Below are the code and all the weights of a small trained network. Each question names an input and a class and asks about switching units off, where a switched-off unit gives its printed mean instead of its output.

import numpy as np


def w(rows, s, z=0):
    codes = np.array(rows[::2]) - 128.0
    scale = np.full(codes.shape[1], s)
    scale[-1] = z or s
    return codes * scale


def f(y):
    return y / 2 * (1 + np.tanh(0.7978845608 * (y + 0.044715 * y**3)))


def log_softmax(a):
    a = a - a.max(-1, keepdims=True)
    return a - np.log(np.exp(a).sum(-1, keepdims=True))


def net(x, mask):
    res = np.array(x, float).reshape(1, 4) / 4 @ E
    y = f(res @ A[0][:, :-1].T + A[0][:, -1])
    res = res + np.where(mask, y, B[0][:, -1]) @ B[0][:, :-1]
    return log_softmax(res[-1] @ U[:, :-1].T + U[:, -1])


A, B = {}, {}
E = w([
[215,1,112],'x0',
[114,107,159],'x1',
[169,232,94],'x2',
[244,128,219],'x3',
],0.008)
A[0] = w([
[152,153,119,131],'neuron 0',
[149,165,61,236],'neuron 1',
[109,194,250,222],'neuron 2',
[69,109,122,90],'neuron 3',
[137,9,76,209],'neuron 4',
[109,141,132,63],'neuron 5',
[168,149,105,110],'neuron 6',
[127,124,132,32],'neuron 7',
[139,124,130,1],'neuron 8',
],0.017,0.004)
B[0] = w([
[148,190,114,139],'neuron 0',
[226,64,117,176],'neuron 1',
[250,194,189,207],'neuron 2',
[90,95,39,166],'neuron 3',
[165,14,184,251],'neuron 4',
[98,161,101,130],'neuron 5',
[187,168,115,143],'neuron 6',
[97,153,119,118],'neuron 7',
[94,177,120,119],'neuron 8',
],0.02,0.013)
U = w([
[109,71,247,232],'0',
[87,101,95,72],'1',
[198,143,149,198],'2',
[50,151,163,3],'3',
],0.011,0.0039)

Each question gives the input, the list of numbers given to net, and the class t.
The units are the neurons (one row each of A and B). Each row of codes is followed by its name. A weight is (code - 128) times the scale printed after its matrix; where a second scale follows, it is the last column's (A, B and U).
mask holds one flag per neuron, in row order. A switched-off neuron (its flag False) gives its mean, the last column of its row in B, instead of its output. The means were averaged over made-up inputs and are rounded, as every weight is.
A unit's drop is (log p(t) with every unit on - log p(t) with that unit switched off) / (log p(t) with every unit on - log p(t) with every unit switched off).
The circuit of an input: a set's keep is (log p(t) with only the set's units on - log p(t) with every unit switched off) / (log p(t) with every unit on - log p(t) with every unit switched off). Starting from all 9 units, units are removed one at a time, each time the one whose removal leaves the highest keep (on an exact tie, the one counted first), for as long as the keep stays at least 0.8.
units of the circuit, in order: the units of the circuit, biggest drop first
top k neurons: the k neurons with the biggest drops, biggest first
drop of u: that unit's drop, to one decimal
input [-7,0,-8,-7], class 1: units of the circuit, in order => neuron 3
input [-2,3,0,-4], class 1: units of the circuit, in order => neuron 4; neuron 2
input [-3,-2,-6,7], class 2: top 2 neurons => neuron 2; neuron 4
input [-5,-5,-3,-3], class 1: units of the circuit, in order => neuron 4; neuron 3; neuron 2
input [-1,-5,-6,-8], class 1: top 2 neurons => neuron 3; neuron 2
input [-4,-1,-5,2], class 2: top 2 neurons => neuron 4; neuron 2
input [0,-7,-4,-8], class 1: top 2 neurons => neuron 3; neuron 2
input [-4,1,-6,2], class 2: drop of neuron 4 => 0.8
input [-6,3,-3,-5], class 1: drop of neuron 4 => 0.1
input [-5,7,2,-7], class 1: top 2 neurons => neuron 3; neuron 4
input [-7,-5,-6,0], class 2: drop of neuron 2 => 0.6
input [1,7,6,-6], class 1: top 2 neurons => neuron 2; neuron 4
